Below are the code and all the weights of a small trained network. Each question names an input and a class and asks about switching units off, where a switched-off unit gives its printed mean instead of its output.

import numpy as np


def w(rows, s, z=0):
    codes = np.array(rows[::2]) - 128.0
    scale = np.full(codes.shape[1], s)
    scale[-1] = z or s
    return codes * scale


def f(y):
    return y / 2 * (1 + np.tanh(0.7978845608 * (y + 0.044715 * y**3)))


def log_softmax(a):
    a = a - a.max(-1, keepdims=True)
    return a - np.log(np.exp(a).sum(-1, keepdims=True))


def net(x, mask):
    res = np.array(x, float).reshape(1, 7) / 4 @ E
    y = f(res @ A[0][:, :-1].T + A[0][:, -1])
    res = res + np.where(mask, y, B[0][:, -1]) @ B[0][:, :-1]
    return log_softmax(res[-1] @ U[:, :-1].T + U[:, -1])


A, B = {}, {}
E = w([
[151,122,164,85,95,107,99],'x0',
[154,90,216,164,71,52,107],'x1',
[72,100,171,101,149,68,187],'x2',
[139,202,82,12,158,108,101],'x3',
[226,154,109,140,150,75,112],'x4',
[110,63,81,128,76,113,164],'x5',
[205,46,105,161,204,130,173],'x6',
],0.012)
A[0] = w([
[60,165,119,98,165,189,141,138],'n1',
[119,98,127,60,97,54,183,121],'n2',
[121,155,151,119,181,149,101,189],'n3',
[154,107,140,160,97,73,96,48],'n4',
[134,75,145,152,195,145,161,142],'n5',
[112,70,138,53,146,67,186,126],'n6',
[77,126,73,120,57,150,91,172],'n7',
[154,143,130,65,164,103,97,23],'n8',
[190,172,96,156,122,111,79,41],'n9',
[160,87,150,104,135,139,146,60],'n10',
[158,136,242,176,111,31,66,156],'n11',
[18,105,213,98,112,90,160,122],'n12',
[141,97,119,148,161,113,163,177],'n13',
[169,225,104,33,171,40,87,136],'n14',
[20,151,119,119,78,134,171,178],'n15',
[186,96,130,133,133,100,61,225],'n16',
[134,139,117,152,81,134,158,102],'n17',
[152,131,72,149,147,109,83,16],'n18',
[142,122,147,163,106,187,135,2],'n19',
[127,180,116,139,83,82,94,138],'n20',
[144,152,145,146,125,136,135,24],'n21',
[125,139,180,192,215,75,230,155],'n22',
[158,186,114,43,176,60,57,148],'n23',
[145,151,212,172,128,63,85,146],'n24',
[106,166,103,140,86,134,116,73],'n25',
[8,133,84,100,108,106,111,147],'n26',
[76,196,126,79,167,191,149,162],'n27',
[87,73,147,86,165,71,162,102],'n28',
[84,175,117,86,155,197,142,107],'n29',
],0.013,0.0083)
B[0] = w([
[99,158,95,180,139,156,78,207],'n1',
[102,196,64,92,152,144,172,196],'n2',
[128,118,100,117,131,196,158,177],'n3',
[86,183,126,129,120,190,131,167],'n4',
[176,102,154,141,167,143,144,202],'n5',
[71,158,112,99,195,135,203,207],'n6',
[94,138,187,162,173,83,141,192],'n7',
[59,101,158,129,146,155,179,158],'n8',
[65,137,162,106,92,173,125,164],'n9',
[122,114,109,169,149,149,142,144],'n10',
[37,183,140,86,49,205,60,254],'n11',
[73,77,241,64,14,133,81,242],'n12',
[138,126,166,153,156,133,133,190],'n13',
[44,134,186,53,73,109,246,248],'n14',
[120,74,192,176,106,75,119,234],'n15',
[97,75,161,124,137,161,134,206],'n16',
[170,133,143,111,152,75,127,139],'n17',
[68,147,195,141,83,184,122,141],'n18',
[67,114,195,98,133,79,127,136],'n19',
[90,104,186,153,161,166,166,174],'n20',
[80,155,171,158,128,139,134,123],'n21',
[229,57,128,194,189,202,163,237],'n22',
[78,138,144,83,113,120,194,231],'n23',
[67,172,174,75,91,195,59,211],'n24',
[79,145,139,173,164,128,198,148],'n25',
[112,93,174,210,109,94,146,218],'n26',
[95,195,51,130,162,138,65,224],'n27',
[78,146,139,71,99,115,202,194],'n28',
[92,216,56,171,131,156,68,198],'n29',
],0.012,0.017)
U = w([
[141,82,150,144,140,126,159,174],'0',
[130,127,123,148,134,154,77,95],'1',
[251,203,120,115,26,119,150,2],'2',
[120,131,127,147,130,99,112,93],'3',
[112,128,150,77,87,123,119,161],'4',
[125,138,109,102,151,142,148,129],'5',
],0.024,0.02)

Each question gives the input, the list of numbers given to net, and the class t.
The units are the neurons (one row each of A and B). Each row of codes is followed by its name. A weight is (code - 128) times the scale printed after its matrix; where a second scale follows, it is the last column's (A, B and U).
mask holds one flag per neuron, in row order. A switched-off neuron (its flag False) gives its mean, the last column of its row in B, instead of its output. The means were averaged over made-up inputs and are rounded, as every weight is.
A unit's drop is (log p(t) with every unit on - log p(t) with that unit switched off) / (log p(t) with every unit on - log p(t) with every unit switched off).
The circuit of an input: a set's keep is (log p(t) with only the set's units on - log p(t) with every unit switched off) / (log p(t) with every unit on - log p(t) with every unit switched off). Starting from the 12 units with the biggest drops (on a tie, the unit counted first), units are removed one at a time, each time the one whose removal leaves the highest keep (on an exact tie, the one counted first), for as long as the keep stays at least 0.8.
circuit, biggest first: the units of the circuit, biggest drop first
most important unit: the unit with the biggest drop
k most important neurons: the k neurons with the biggest drops, biggest first
drop when u is switched off: that unit's drop, to one decimal
input [-7,-4,3,-3,-4,6,-2], class 0: circuit, biggest first => (n11)
input [-6,-6,-2,1,8,8,-6], class 3: 2 most important neurons => (n12, n11)
input [5,-1,4,-8,5,-7,6], class 1: 3 most important neurons => (n11, n24, n14)
input [-7,4,-4,8,-4,-8,3], class 5: 2 most important neurons => (n12, n11)
input [-4,-8,8,0,0,-5,0], class 1: circuit, biggest first => (n1, n29)
input [-8,8,6,-1,-3,-5,5], class 0: 3 most important neurons => (n22, n5, n14)
input [-6,2,-6,-7,6,7,-2], class 1: 3 most important neurons => (n14, n12, n23)
input [5,-8,-5,4,-7,-8,4], class 5: 2 most important neurons => (n14, n23)
input [-3,-1,-6,-3,1,-7,4], class 0: 2 most important neurons => (n11, n27)
input [-7,3,-1,-7,4,-8,-4], class 1: 4 most important neurons => (n14, n12, n22, n23)
input [-6,-7,0,-5,5,3,-1], class 0: 4 most important neurons => (n11, n24, n27, n29)
input [-8,-8,6,6,7,-1,-5], class 5: 4 most important neurons => (n12, n27, n11, n29)
input [-8,-5,6,7,1,-5,-4], class 5: 2 most important neurons => (n27, n12)
input [-3,5,5,2,-6,2,5], class 0: most important unit => n22
input [-1,-3,4,-8,4,-6,-3], class 1: 2 most important neurons => (n14, n22)
input [1,2,-7,8,-8,-5,-2], class 5: drop when n29 is switched off => 0.1
input [0,-8,-3,1,-1,-8,2], class 5: drop when n14 is switched off => 0.2
input [-5,-5,-1,-7,5,-2,-6], class 1: drop when n14 is switched off => 0.3
